Below are the code and all the weights of a small trained network. Each question names an input and a class and asks about switching units off, where a switched-off unit gives its printed mean instead of its output.

import numpy as np


def w(rows, s, z=0):
    codes = np.array(rows[::2]) - 128.0
    scale = np.full(codes.shape[1], s)
    scale[-1] = z or s
    return codes * scale


def f(y):
    return y / 2 * (1 + np.tanh(0.7978845608 * (y + 0.044715 * y**3)))


def log_softmax(a):
    a = a - a.max(-1, keepdims=True)
    return a - np.log(np.exp(a).sum(-1, keepdims=True))


def net(x, mask):
    res = np.array(x, float).reshape(1, 3) / 4 @ E
    y = f(res @ A[0][:, :-1].T + A[0][:, -1])
    res = res + np.where(mask, y, B[0][:, -1]) @ B[0][:, :-1]
    return log_softmax(res[-1] @ U[:, :-1].T + U[:, -1])


A, B = {}, {}
E = w([
[186,76,78],'x0',
[76,132,3],'x1',
[159,209,129],'x2',
],0.017)
A[0] = w([
[110,125,76,210],'neuron 0',
[41,105,14,226],'neuron 1',
[132,19,135,50],'neuron 2',
[248,135,158,74],'neuron 3',
[146,161,67,80],'neuron 4',
[32,172,123,92],'neuron 5',
[64,147,99,41],'neuron 6',
[113,38,118,226],'neuron 7',
[78,183,87,254],'neuron 8',
[78,157,241,107],'neuron 9',
],0.017,0.0039)
B[0] = w([
[167,106,150,177],'neuron 0',
[159,97,70,254],'neuron 1',
[161,34,51,188],'neuron 2',
[8,97,139,198],'neuron 3',
[215,191,162,163],'neuron 4',
[73,202,97,181],'neuron 5',
[112,138,56,167],'neuron 6',
[161,88,105,193],'neuron 7',
[151,201,99,190],'neuron 8',
[160,117,236,206],'neuron 9',
],0.014,0.025)
U = w([
[161,119,224,195],'0',
[146,128,117,1],'1',
[156,189,143,28],'2',
[188,58,94,167],'3',
[62,135,137,165],'4',
[105,87,132,30],'5',
[102,163,69,136],'6',
[251,164,138,155],'7',
],0.017,0.0075)

Each question gives the input, the list of numbers given to net, and the class t.
The units are the neurons (one row each of A and B). Each row of codes is followed by its name. A weight is (code - 128) times the scale printed after its matrix; where a second scale follows, it is the last column's (A, B and U).
mask holds one flag per neuron, in row order. A switched-off neuron (its flag False) gives its mean, the last column of its row in B, instead of its output. The means were averaged over made-up inputs and are rounded, as every weight is.
A unit's drop is (log p(t) with every unit on - log p(t) with that unit switched off) / (log p(t) with every unit on - log p(t) with every unit switched off).
The circuit of an input: a set's keep is (log p(t) with only the set's units on - log p(t) with every unit switched off) / (log p(t) with every unit on - log p(t) with every unit switched off). Starting from all 10 units, units are removed one at a time, each time the one whose removal leaves the highest keep (on an exact tie, the one counted first), for as long as the keep stays at least 0.8.
units of the circuit, in order: the units of the circuit, biggest drop first
most important unit: the unit with the biggest drop
k most important neurons: the k neurons with the biggest drops, biggest first
drop of u: that unit's drop, to one decimal
input [-4,-1,5], class 0: most important unit	neuron 9
input [-1,5,-2], class 6: 2 most important neurons	[neuron 9; neuron 2]
input [-8,0,3], class 2: 2 most important neurons	[neuron 5; neuron 8]
input [-2,1,5], class 2: 3 most important neurons	[neuron 1; neuron 2; neuron 7]
input [0,-1,8], class 4: units of the circuit, in order	[neuron 3; neuron 1]
input [2,-1,5], class 4: 2 most important neurons	[neuron 9; neuron 1]
input [-8,1,0], class 2: 4 most important neurons	[neuron 9; neuron 3; neuron 5; neuron 8]
input [0,7,2], class 7: 2 most important neurons	[neuron 4; neuron 3]
input [-3,-1,7], class 0: units of the circuit, in order	[neuron 9; neuron 1]
input [-1,2,2], class 6: 3 most important neurons	[neuron 9; neuron 7; neuron 0]
input [-1,4,2], class 7: 3 most important neurons	[neuron 3; neuron 4; neuron 0]
input [8,-8,2], class 4: 2 most important neurons	[neuron 3; neuron 1]
input [3,-5,3], class 4: 3 most important neurons	[neuron 3; neuron 4; neuron 0]
input [-8,-2,4], class 0: units of the circuit, in order	[neuron 9]
input [7,-8,-1], class 5: 2 most important neurons	[neuron 3; neuron 1]
input [0,-6,8], class 0: drop of neuron 9	0.4
input [6,3,4], class 7: drop of neuron 4	0.2
input [2,-3,2], class 4: drop of neuron 0	0.1
input [8,4,5], class 7: drop of neuron 4	0.5
input [-7,-2,2], class 0: units of the circuit, in order	[neuron 9]
